Here is a tiny trained network, its code and every weight. The questions are about switching its units off for an input and a class, where a switched-off unit gives its printed mean instead of its output.

import numpy as np


def w(rows, s, z=0):
    codes = np.array(rows[::2]) - 128.0
    scale = np.full(codes.shape[1], s)
    scale[-1] = z or s
    return codes * scale


def norm(h):
    return h / np.sqrt((h * h).mean(-1, keepdims=True) + 1e-5)


def f(y):
    return np.maximum(y, 0)


def log_softmax(a):
    a = a - a.max(-1, keepdims=True)
    return a - np.log(np.exp(a).sum(-1, keepdims=True))


def net(x, mask):
    res = np.array(x, float).reshape(1, 7) / 4 @ E
    u = 0
    for l in range(3):
        y = f(norm(res) @ A[l][:, :-1].T + A[l][:, -1])
        res = res + np.where(mask[u : u + 8], y, B[l][:, -1]) @ B[l][:, :-1]
        u += 8
    return log_softmax(norm(res)[-1] @ U[:, :-1].T + U[:, -1])


A, B = {}, {}
E = w([
[192,56,85,92,183,251],'x0',
[127,119,130,129,119,122],'x1',
[129,127,130,130,125,129],'x2',
[73,156,198,76,237,160],'x3',
[184,208,180,131,106,212],'x4',
[234,148,83,2,145,64],'x5',
[194,82,192,170,176,92],'x6',
],0.0054)
A[0] = w([
[82,165,158,76,208,131,27],'0.n1',
[56,226,57,77,114,158,54],'0.n2',
[68,113,75,130,173,99,82],'0.n3',
[73,189,173,147,108,64,53],'0.n4',
[176,253,180,134,114,187,2],'0.n5',
[152,219,119,82,127,71,84],'0.n6',
[210,125,209,195,208,73,85],'0.n7',
[83,140,146,152,125,146,32],'0.n8',
],0.012,0.0043)
B[0] = w([
[163,194,210,92,132,197,217],'0.n1',
[81,79,136,65,30,113,236],'0.n2',
[103,78,149,114,161,84,207],'0.n3',
[140,200,140,155,172,74,242],'0.n4',
[212,7,160,201,143,86,238],'0.n5',
[151,179,90,110,167,97,243],'0.n6',
[77,114,120,65,25,128,253],'0.n7',
[96,140,112,155,100,128,175],'0.n8',
],0.015,0.0048)
A[1] = w([
[129,110,126,102,74,167,68],'1.n1',
[128,49,70,91,183,252,91],'1.n2',
[41,96,120,63,215,73,201],'1.n3',
[122,94,56,190,166,109,172],'1.n4',
[154,133,34,173,63,110,218],'1.n5',
[90,116,137,158,83,143,10],'1.n6',
[198,180,91,50,166,115,149],'1.n7',
[37,148,159,240,133,197,114],'1.n8',
],0.013,0.0013)
B[1] = w([
[76,124,142,107,147,108,200],'1.n1',
[120,192,123,139,163,18,220],'1.n2',
[218,95,163,183,99,151,253],'1.n3',
[150,128,192,117,130,154,179],'1.n4',
[129,145,213,112,152,175,229],'1.n5',
[132,97,113,73,130,125,183],'1.n6',
[81,90,53,159,131,186,238],'1.n7',
[166,119,8,95,129,178,211],'1.n8',
],0.017,0.0069)
A[2] = w([
[97,255,107,170,148,8,75],'2.n1',
[172,126,69,151,120,95,125],'2.n2',
[114,220,202,120,181,226,82],'2.n3',
[57,129,145,155,70,60,2],'2.n4',
[91,144,143,85,48,84,80],'2.n5',
[129,154,105,170,43,164,226],'2.n6',
[136,185,110,188,64,94,29],'2.n7',
[87,157,104,194,160,52,123],'2.n8',
],0.0097,0.0009)
B[2] = w([
[62,145,148,171,244,87,254],'2.n1',
[86,118,151,98,152,179,210],'2.n2',
[52,164,190,181,87,246,211],'2.n3',
[146,150,113,22,152,96,190],'2.n4',
[27,101,134,126,120,116,241],'2.n5',
[124,114,133,93,223,122,192],'2.n6',
[128,125,101,92,210,87,183],'2.n7',
[160,171,146,82,194,156,192],'2.n8',
],0.012,0.0043)
U = w([
[115,168,138,142,229,45,146],'0',
[72,88,136,63,42,68,144],'1',
[239,60,186,168,119,108,126],'2',
[146,113,2,117,134,190,121],'3',
[118,119,178,120,147,140,205],'4',
[120,112,172,119,142,144,166],'5',
[103,196,207,145,99,206,94],'6',
[106,163,62,239,40,69,1],'7',
],0.0098,0.0051)

Each question gives the input, the list of numbers given to net, and the class t.
The units are the neurons (one row each of A and B). Each row of codes is followed by its name. A weight is (code - 128) times the scale printed after its matrix; where a second scale follows, it is the last column's (A, B and U).
mask holds one flag per neuron, layer by layer. A switched-off neuron (its flag False) gives its mean, the last column of its row in B, instead of its output. The means were averaged over made-up inputs and are rounded, as every weight is.
A unit's drop is (log p(t) with every unit on - log p(t) with that unit switched off) / (log p(t) with every unit on - log p(t) with every unit switched off).
The circuit of an input: a set's keep is (log p(t) with only the set's units on - log p(t) with every unit switched off) / (log p(t) with every unit on - log p(t) with every unit switched off). Starting from the 12 units with the biggest drops (on a tie, the unit counted first), units are removed one at a time, each time the one whose removal leaves the highest keep (on an exact tie, the one counted first), for as long as the keep stays at least 0.8.
units of the circuit, in order: the units of the circuit, biggest drop first
unit that matters most: the unit with the biggest drop
k most important neurons: the k neurons with the biggest drops, biggest first
top k neurons in layer l: the k neurons of layer l with the biggest drops, biggest first
input [6,-7,-7,3,6,-8,0], class 3: unit that matters most -> 1.n8
input [2,2,-4,-6,-6,8,4], class 3: 2 most important neurons -> [1.n7 0.n5]
input [8,8,-3,-8,-3,3,3], class 0: 2 most important neurons -> [1.n2 0.n4]
input [8,2,3,-2,3,6,-1], class 0: 3 most important neurons -> [1.n2 0.n4 0.n6]
input [6,1,2,2,2,6,1], class 0: 2 most important neurons -> [1.n2 0.n4]
input [5,-4,6,-6,-7,6,0], class 2: 2 most important neurons -> [0.n1 0.n8]
input [-1,0,-1,-1,-5,-7,6], class 3: 3 most important neurons -> [1.n8 0.n2 0.n5]
input [-7,-7,-5,5,8,0,3], class 2: top 2 neurons in layer 0 -> [0.n5 0.n1]
input [6,0,4,-3,8,1,2], class 2: 2 most important neurons -> [0.n5 2.n1]
input [-5,8,7,4,-8,7,-4], class 2: 2 most important neurons -> [1.n3 0.n3]
input [1,-4,-3,8,-1,6,-6], class 6: top 3 neurons in layer 0 -> [0.n1 0.n7 0.n5]
input [6,4,0,-7,2,-2,-8], class 1: top 2 neurons in layer 0 -> [0.n2 0.n4]
input [-6,1,-3,-8,-2,2,0], class 6: 2 most important neurons -> [1.n5 2.n3]
input [3,2,-4,-7,-6,-5,-1], class 6: top 3 neurons in layer 0 -> [0.n2 0.n5 0.n7]
input [-6,-6,6,8,0,0,-5], class 6: units of the circuit, in order -> [2.n3]
input [0,2,-3,-4,-2,7,-5], class 3: 4 most important neurons -> [1.n7 0.n6 0.n7 0.n5]
input [-4,-5,-8,-4,-4,0,8], class 1: 2 most important neurons -> [0.n7 1.n2]
input [3,6,-5,-7,-6,-2,8], class 1: top 3 neurons in layer 0 -> [0.n7 0.n6 0.n4]
input [-6,7,-8,-5,8,-8,-1], class 2: 2 most important neurons -> [0.n5 1.n2]
input [-6,6,-1,4,-5,8,-4], class 3: most important neuron -> [1.n7]
input [-4,5,-1,5,4,-5,-2], class 3: 4 most important neurons -> [1.n8 0.n8 1.n2 0.n6]
input [-4,3,-2,-4,-5,1,-2], class 2: 3 most important neurons -> [1.n3 1.n2 0.n3]
input [3,-7,7,-3,-7,8,2], class 3: top 3 neurons in layer 0 -> [0.n5 0.n2 0.n8]
input [-5,-5,-6,-7,-5,-1,3], class 6: top 2 neurons in layer 1 -> [1.n5 1.n2]
input [0,1,-7,-8,1,3,-6], class 6: top 3 neurons in layer 0 -> [0.n7 0.n3 0.n6]
input [-6,7,7,2,4,-3,-8], class 1: top 3 neurons in layer 0 -> [0.n2 0.n5 0.n1]
input [-8,6,-2,4,0,-5,-2], class 0: unit that matters most -> 0.n4
input [-4,-5,-1,3,5,7,-8], class 1: top 2 neurons in layer 0 -> [0.n2 0.n5]
input [7,8,2,7,0,-2,-8], class 1: top 3 neurons in layer 0 -> [0.n2 0.n4 0.n6]
